In the rows, zero is written as 128.
[ 69 117 172 134  99 128 130 142  36  82 108 136 136 135 110 145  86 217
 148 216  92 100  98 197 138 141 155 166  79 148 140 237  83  26 107 155
 153 106  99 115 157 238 118 176]  6
[105 112 127 128 141  96 109 130 161 117 133 138 111 135 109 136  77 123
 128  52 107 112 117 150 139 134 145 112 111 128 117 101 104 112 116 100
 150 135 100 149 132 123 118 101]  10
[136 133 120 149 141 131 150 121 122 120 105 145 146 130 143 124 107 132
 145 161 124 138 139 132 118 137 128 112 123  75 142 149  99  94 108 146
 109 120 110 130 116 145 155 132]  4
[143 114 119 142 146 144 119 113 151 124  94 130 107 147 183 137 136 109
 131  83 160 158 119  86 100 147 126 107 115 142 104 154 114 128 128 113
 107 116 137 122 122 124 142 136]  6
[153 110 122 120 158 105 129 119 166 129 125 143 142 116 133 148  75  96
 132  95 123 134 138 144 139 141 130 121 165 117 129 107 131 161 137 141
 139 144 136 138 140  84 127  88]  2
[155 123 172 136 146 159 134 135 113 128 114 120  85 124 208 148 132 144
 151 110 125 145 121  69 111 132 128 103 138 110 138 171 106 111 129 135
 109 140 148 121 166 131 144 108]  7
[128 113  97 127 121 113 110 126 161 126 134 120 131 147 110 121 140 110
 115  90 144 130 117 114 124 126 113 132 131 156 107  89 142 146 121  90
 125 132 115 133 127 122 121 120]  5
[157 151 118 134 155 125 146 131 155 125 108 111 174  94 124 140 100  88
 141 157 139 138 167 121 130 115 102 128 172  51 160 112 134 168 115 152
 122 154 152 121 102  90 135  85]  10
[ 76 101 149 117 100 133 116 157 119 122 151 127 127 160  99 121 134 176
 113 139 114  91  86 163 139 133 132 171  82 191 110 136 118  83 121 122
 142 119 105 126 143 207 105 154]  6
[110 112 114 143 146 106 119 120 146  96 102 144 142 137 121 120  92 122
 135  95 116 135 127 155 125 139 136 119 114 127 117 137  99 109 112 112
 133 110 104 133 108 152 127 145]  6
[143 115 119 151 143 124 145  96 163  92  74 157 141 123 135 142 115 118
 145 112 144 129 118 114 115 139 148 124 116 109 128 171 104 112 105 126
 101 121 157 115 116 114 152 143]  9
[134 118  83 122 114 158 130 156 175 135 120 113 146 136 129 123 179 117
  96 170 183 142 122  83  93 130 115 140 102 144 116 106 152 163 121 111
  83 151 128 121 111 126 143 161]  8
[101 119 146 156 118 146 121 131  76  98 123 151  77 157 177 144 108 196
 123 101 108 137 122 105 119 134 151  82  72 134 119 178  86  43 100 115
 137 113  84 133 175 189 143 124]  3
[139 144  89 131 114 139 139 132 121 133 137 137 135 126 133 115 154 116
 110 174 153 145 137 119 107 147 107 134 150 105 138  92 146 148 146 136
 118 135 119 132  89 112 130 142]  4
[106  89  98 102 119 116 117 135 219 102 134 150 157 142  83  84 144 109
 102  71 128  82 109 161 135 127 105 185 115 175 111  83 143 173 117 112
 123 147 127 117 135 105 120 146]  12
[138 137 132 159 160  96 133 107 129 114 124 166  89 109 165 174  60 135
 150  64 103 154 143 136 132 141 159  54 142  81 153 140 102 103 132 122
 140  94  93 157 131 104 142  90]  9
[112  93 147 124 142 100 113 125 185 124 137 159  78 158 142 153  92 136
 124  12 114 105  83 130 144 146 160 106  94 198 105 116 103 124 129 109
 136 115 104 145 168 119 120 112]  9
[160 164  87 114 102 163 117 160 115 180 162  78 144 133 147 126 215 101
  89 195 185 173 128  86 104 123  67 150 182 142 129  85 178 208 174 139
 135 143 133 121 106 115 114 129]  6
[126 127 128 133 144 103 119 139 107 147 156 139 105 117  88 145  57 133
 147 118  69 133 152 162 153 124 151 107 147 139 131 102 116 120 148 119
 159 109  72 153 146 134 115 117]  8
[139 138 154 134 150 111 100 150  89 164 174 121  58 141 166 155  84 133
 130  44 103 145 123 100 138 136 137  78 149 144 125 102 113 123 151 110
 168 124  84 162 177 117 108  66]  10
[144 146 124 127 108 170 146 145  52 140 126 119 145 105 116 128 153 153
 132 251 128 128 149 118 117 130 132 175 135 139 156 156 138 116 137 147
 110 140 131 111 145 151 127 177]  8
[115 102 125 138 149 131 133 146 135 111 124 141 110 126 127 143  91 154
 133 109 110 124 119 137 125 125 152 111  99 123 115 144 100  93 121 124
 117 124  94 134 139 151 144 124]  8
[116  94 179 125 149 126 115 124 135 111 123 142  81 147 141 125 100 160
 144  60  97 103  97 121 143 142 150 133 107 174 101 158  93  89 120 115
 134 126 126 119 182 147 113 135]  7
[111 133  86 124  95 128 132 130 135 132 137 128 171 148  88  74 174 121
  97 161 149 116 107 137 122 136 106 152 115 145 104  89 150 137 123 116
 132 125 115 123  76 147 118 169]  4
[129  98 142 128 139 122 132 107 155  76  93 148 117 139 143 118  77  98
 143  77 105  96 122 126 143 119 142 147  91 147 115 142 105 101 101 130
 124 131 150 112 147 126 128 118]  3
[110 148 125 122  92 130 129 150  47 147 175 143 126 128  95 118 117 172
 123 224  91 122 140 173 143 148 125 160 138 153 149 114 132 102 151 148
 154 117  74 144 149 163 101 156]  4
[100 113 128 112 108 132 124 144  97 139 147 128 158 141  70 105 140 153
 107 197 129  99 115 147 152 135 129 188 122 184 115 124 142 128 132 130
 149 145 133 109 153 167 104 164]  2
[116 117 192 127 127 123 144 146  87 119 130 128 130 134 126 144  62 182
 161 159  73  91 107 168 158 130 142 171 126 162 141 171  82  72 124 161
 144 126 119 120 161 148 114 114]  1
[112 115 156 131 142  97 109 126 152 120 130 145 119 123 107 118  79 146
 140  76  85 120 127 162 148 139 140 115 128 130 120 128  99  96 110 113
 154 118  99 132 138 139 111 124]  7
[140 146 166 135 121 174 142 143  38 148 126 109 113 129 173 132 153 176
 142 204 143 124 121  75 115 133 125 147 124 121 153 191 116  90 124 142
 122 143 151 115 162 170 134 138]  10
[134  72 140 133 157 168 134 118 169  96 102 123  91 170 196 145 170 128
 125  42 145 122  88  68 120 127 140 122  76 176  90 168 110  90 124 109
 107 140 160 120 170 132 152 119]  11
[100 124 102 153 130  83 123 129 143 109 143 156 148 123  88 116  81 141
 121  98  90 144 151 192 141 124 124  94 118  97 130  96 104 116 111 113
 161 106  71 159 101 145 129 100]  0
[151  87 172 124 160 130 152 121 149  82  88 138 130 142 161 131  91 120
 165 107 118  95  86 109 128 138 141 173 115 175 114 187  98 108 123 164
 107 139 170 105 158 107 132 122]  1
[142 152 126 136 136 132 119 151  89 177 172 106 104 130 152 130 121 133
 112 100 124 159 145  89 139 112 110  84 159 116 132  98 127 145 150 114
 153 123  95 144 151 129 119  83]  10
[131 127  88 134 119  97 117 120 199 105 111 134 184 131 100 103 102 100
 114  99 143 139 125 143 119 119 118 119 129 107 112  83 125 159 100  93
 113 116 113 137  77 111 130 125]  1
[162 108  87 144 142 135 118 126 188 126 106 111  99 148 184 165 172  94
 110  63 200 182 123  47  82 130 101  82 146  96 105 110 130 171 123 100
  99 144 128 127 118 101 165  83]  5
[125 135  92 122 120 136 123 144 141 126 130 136 143 106  93 128 134 132
 114 194 150 139 140 150 114 144 141 144 119 119 143 110 132 146 120 129
 107 137  98 132 106 122 126 173]  8
[135 113 101 133 128 123 104 113 223 116 111 132 147 140 134  99 148  99
 106  57 155 145 118  93 117 142 115 111 127 119  95  89 128 159 104  83
 111 127 135 125  95 104 133 136]  7
[140 115  95 124 116 141 123 143 200 134 123 106 147 156 152 115 168 104
  94 102 182 145 100  75 106 120 102 127 120 163  96  94 138 183 127 109
 102 140 137 120 105 102 135 131]  1
[125 124 167 138 123 117 143 125  66  82 107 147 130  99 112 171  72 174
 174 211  83 102 149 189 138 148 150 172 145  94 182 191  95  59 104 170
 129 133 115 125 148 153 130 130]  5
[150 140 118 102 118 130 128 140 140 143 138 100 139  98 101 142 164  85
 130 210 156 119 147 139 129 131  88 204 183 126 160  93 173 183 149 158
 129 163 154 107 107  87 112 119]  5
[115 105 109 123 128 113 136 116 198 102 119 138 163 138  75  97 147  86
 116 103 131  96 110 162 139 123 116 169 101 146 107  89 136 167 118 129
 127 136 145 124  97 116 125 136]  0
[100  74  71  88 100 123  90 126 252  92 151 133 120 177  98 104 159  98
  83  27 133  82  81 121 144 123 107 157 105 222  73  30 167 186 132  81
 157 145 123 137 123 114 105 145]  3
[ 94  92 170 142 139 143 100 131 140 109 118 147  81 163 181 135 106 206
 139  36  96 121  88 110 123 141 160  92  65 160  96 179  64  48  92  91
 125 120  96 133 189 190 139 132]  7
[ 98 134 102 136 112  98 136 117 164  91 103 157 194 106  64 109 104 137
 121 168 131 116 128 179 138 131 137 144 110 108 148 126 127 126  95 116
 120 115 124 123  92 140 122 161]  9
[117 122 149 140 143 146 153 126 102  90 102 136 137 111 137 147 120 155
 153 173 108 128 144 156 130 121 146 142 111  93 163 175 101  78 119 140
 127 136 134 125 136 157 142 132]  11
[127 158 142 148 108 146 141 152  29 147 143 106 122 106 136 161 135 169
 137 246 121 152 169 124 127 123 115 142 153  96 181 153 137  91 130 140
 137 122 110 124 150 165 120 120]  5
[102 158  99 138  91 118 119 133  95 143 165 131 149 118  68  95 145 135
 101 180 129 145 138 166 139 126 112 130 128 124 133  90 147 152 136 114
 153 109 101 143  93 143 107 141]  0
[151 148 120 156 141 133 142 127 107 143 137 127 108 117 155 146 135 114
 136 137 132 174 157 113 114 121 114  87 147  73 151 122 123 144 141 138
 131 121 120 144 114 112 147  87]  0
[ 91  84  99 145 157 105 121  94 192  61  98 163 149 137 114 115  89 137
 137  20 104 134 127 164 142 124 161  91  84 112 107 126  87  82  92  72
 139 104 107 146  98 145 138 135]  11
[118 104 140 117 133  97 113 132 145 124 152 130 101 138 106 151  92 124
 139  80 105 107 114 155 154 140 135 140 133 162 120 104 119 123 128 124
 145 126  94 141 146 115 110 101]  5
[105  91 104 129 132 134 121 127 223  85  85 131 158 158 132 114 151 119
 117  89 166 111  88 127 103 136 120 146  82 137 102 139 116 115  94 111
  97 135 146 113  86 153 146 161]  6
[122 130 175 142 158 100 163 124  87 116 116 155 132 113 115 134  39 146
 187 170  54  98 146 197 152 129 143 138 136  81 164 169  84  54 119 181
 152 117 102 128 134 157 139 107]  4
[122 133 169 131 124 118 148 131  82 120 132 155 116 106 116 159  91 165
 150 182 102 108 128 161 147 149 150 158 140 141 173 158 112  99 135 161
 146 124 127 123 155 135 111 128]  9
[169 139 116 155 162 123 132 118 130 148 114 139 111 110 178 130 106  89
 142  70 125 168 166  97 117 124 109  79 178  65 148 118 115 158 131 111
 132 117 122 137 139  78 150  79]  12
[128 111 116 120 124 139 135 126 132 130 113 131 159 127 103 115 136 120
 119 183 142 114 125 129 130 130 128 166 133 140 124 134 141 141 128 130
 120 152 163 113 128 139 130 155]  2
[125 159 136 152 102 135 119 144  26 162 162 113 113 129 151 135 120 195
 120 186 120 169 144 114 122 128 127  79 141 123 146 150 115  84 127 112
 142  97  80 146 129 167 118 126]  1
[108 141 141 139 117 104 123 140  83 122 143 140 117 103 100 153  89 165
 144 185  92 127 157 189 142 143 135 142 147 101 166 132 116  87 120 137
 152 118  78 143 127 147 114 120]  5
[133 116 126 123 135 128 138 118 165 106 113 147 129 116 128 115 128 111
 131 122 126 102 132 152 126 136 116 156 139 107 148 130 126 150 122 141
 115 141 141 119 131  92 140 125]  12
[123 144 122 158 130 139 154 133  97 115 103 142 143 120 143 130 123 146
 140 197 130 147 144 133 106 139 129 107 120  55 154 154 107  83 106 148
 109 120 106 129 106 156 154 135]  4
[122 129 126 125 111 125 109 148 123 134 164 126 104 146 134 114 109 130
 107  99 102 130 126 117 147 110 109 115 131 163 116  90 137 133 137 118
 166 123  97 135 160 143 111  95]  3
[128  85 128 116 151 121 117 131 180 139 135 130 117 166 116 126 112 104
 108  59 132 114  89 112 150 130 134 143 123 199  72 101 130 158 146 116
 144 143 142 120 173 111 114 108]  2
[162 135 104 139 150 129 122 125 132 158 142 131  93 152 172 123 137  92
 116  72 151 171 126  74 112 140 114  80 148 126 108  89 128 160 151 118
 124 115 103 141 133  99 132 106]  4
[ 95 128  79 151 104 125 105 133 168  97 127 139 126 153 138 115 119 141
  82  70 141 157 127 111 119 119 122  72  82 117  98 100 119 115 101  83
 127 112  85 139 107 147 138 123]  3
[ 93  95 122 117 124 127 114 135 229 102 123 125 152 143  98  91 150 133
 104  82 136 101  88 133 138 124 119 140  95 136  96 103 119 136 101 101
 115 141 129 114 110 146 130 145]  7
[121 103 157 108 111 152 132 141  88 156 149 126 103 155 117  96 162 138
 122 138 117  82 100 108 139 123 115 201 117 227 120 145 137 133 149 129
 140 150 152  98 213 148 110 142]  12
[145  98 139 100 141 129 132 134 183  89 122 132 111 138 155 125 114  79
 128  89 118  85 103 117 141 128 110 187 126 181 115 112 145 159 146 163
 138 158 167 113 146  89 115 103]  3
[143  88 136  99 154 123 141 133 181  97 117 143 124 119 107 146  94  98
 143 132 109  79 117 159 138 144 145 197 121 167 128 118 125 152 142 166
 115 159 135 119 151  99 125 132]  8
[140 110 122 128 147 145 131 125 179 122  97 125 131 151 156 126 152 103
 121  72 167 122 108  66 104 137 125 135  99 137 108 132 126 142 115 106
  99 151 156 119 145 114 139 130]  10
[124 119  96 132 116 123 127 129 145 139 128 147 146 157 126  99 140 130
 112 107 129 133 113 127 113 144 120 120 111 149  98 102 127 124 121 107
 134 116  93 143 119 147 129 152]  4
[133 130 122 131 138 110 137 129 151  98 102 139 150  96 135 137  84  99
 144 142 129 135 138 168 117 142 121 134 152  80 159 135 116 124 124 151
 121 134 133 130  81 109 135 116]  6
[113 131  84 147 137 106 101 130 162 119 132 140 112 131 149 133 113 113
 110  55 147 179 132 130 103 143 126  63 128 100 118  94 119 136 132  91
 134 105  80 155  79 124 134 115]  6
[161 155 131 120 138 123 134 135 102 166 154 129 108 103 150 139 133 105
 129 155 141 142 136 108 134 130 115 132 173 141 161 111 153 176 167 146
 142 128 134 128 145  95 114 109]  9
[159 128 134 133 156 121 141 131 140 139 128 119 126 122 161 129 120  87
 138  90 117 134 149 111 132 109  99 118 163  98 148 122 128 166 134 143
 132 133 130 123 154  90 142  75]  12
[135 100 119 120 130 115 131 131 180 101 117 128 128 123 122 154 114 104
 132  96 135 118 116 139 126 135 118 156 143 126 122 101 129 147 127 130
 119 147 133 129 120  93 127  92]  5
[141 143  62 123 121 122 118 137 164 153 152 134 143 123 118  99 136  83
 102 115 142 151 142 137 127 128 101 115 158 115 116  46 148 178 144 113
 131 122  91 148  78  87 124 141]  4
[104 124 161 126 121 111 132 149 105 132 152 140 124 125  89 137  95 164
 137 150  79  94 114 169 170 119 141 145 125 168 144 139 118  99 129 144
 154 114 102 129 174 159 110 122]  9
[165 145  77 116 123 128 123 136 207 150 155 103 147 127 140 115 146  34
  97  95 156 148 158  80 135 106  67 125 169 117 112  18 183 235 149 126
 134 147 139 128  81  52 125  71]  3
[116 111 144 120 119 156 128 145 119 128 121 116 117 160 148 136 161 142
 126 137 150 111  89 105 108 139 122 169  97 185 112 152 127 113 134 130
 117 144 143 113 150 165 124 148]  6
[137 119 115 139 131 101 120 118 152 116 117 134 148 137 136 121  79 113
 132  69 120 143 120 121 132 127 131  96 135 136 103 118 107 141 117 106
 132 109 105 140 108 108 131 114]  1
[133 149 152 132 133  97 146 120  85 149 134 145 134 101 112 127  91 125
 151 163  99 120 149 155 151 127 140 134 147 123 174 135 124 119 136 136
 152 108 120 131 136 137 114 125]  9
[121  94 125 129 162  98 138 118 188  70 105 165 136 111 100 147  51 134
 156 107  85 105 139 187 139 147 159 128 117 105 139 138  94 102 108 150
 122 129  93 135 118 111 145 125]  8
[ 99 139  80 131  94 114 100 131 165 110 152 150 137 138 115 111 118 138
  84  94 133 142 143 142 132 138 116 111 114 122 119  67 133 141 115  94
 148 116  78 144  90 132 118 136]  3
[165 134  80 116 134 123 128 130 219 113 124 121 140 115 147 125 137  38
 101  95 162 144 151  95 121 121  81 127 171 103 128  47 170 227 145 138
 127 156 151 126  80  49 129  89]  3
[124 128 131 126 128 115 104 141 155 134 144 141 106 117 145 131 110 141
 115  91 126 145 126 133 126 149 126 108 137 120 126 118 118 128 128 111
 138 128  96 142 133 120 120 129]  7
[164  95 106 135 178 134 136 102 209  88  90 141 130 136 163 131 134  72
 134  17 151 143 122  95 126 123 130 105 133 114 100 123 118 153 123 110
 116 132 148 126 126  77 153 113]  11
[123 119 108 142 101 153 135 118 139 119  99 129 146 144 127 109 203 124
 105 164 182 138 109  99  92 149 117 149  86 139 119 147 134 133 109 117
 102 139 161 116  98 142 142 164]  0
[129 139  58 128 128 124 115 121 178 123 143 119 172 127  96  96 166  87
  91 103 146 160 150 133 139 111 103 113 148 120 115  45 158 194 139  79
 144 125 109 145  82 101 118 138]  11
[147 140 133 161 146 134 132 125  71 142 135 137  95 123 172 141 115 138
 134 101 115 167 163  95 121 130 124  79 152  85 152 153 113 113 131 116
 127 103 109 136 161 117 137  97]  12
[128 133 104 129 111 133 110 133 140 112 138 132 119 148 130 110 131 113
 100  98 132 133 125 103 130 119 114 123 123 159 108  92 141 153 128 113
 144 131 115 125 140 129 116 125]  3
[157 126 157 136 155 132 143 129  85 157 131 143  89 151 161 132 107 111
 157 109 111 131 122  94 126 142 134 128 135 155 122 139 109 109 149 148
 137 125 115 125 185 129 130 111]  4
[124 131 116 132 106 141 106 136 113 128 143 125 103 159 146 113 145 129
  97 113 135 137 120  86 132 131 118 131 112 172 112 108 134 129 131 105
 146 122 119 125 149 144 109 136]  3
[139 132 117 107 140 120 116 127 194 128 137 127 138  97 138 115 122 102
 124 109 130 135 134 142 132 133 104 124 160 105 133  85 143 184 136 127
 132 143 129 134 102  85 119 114]  7
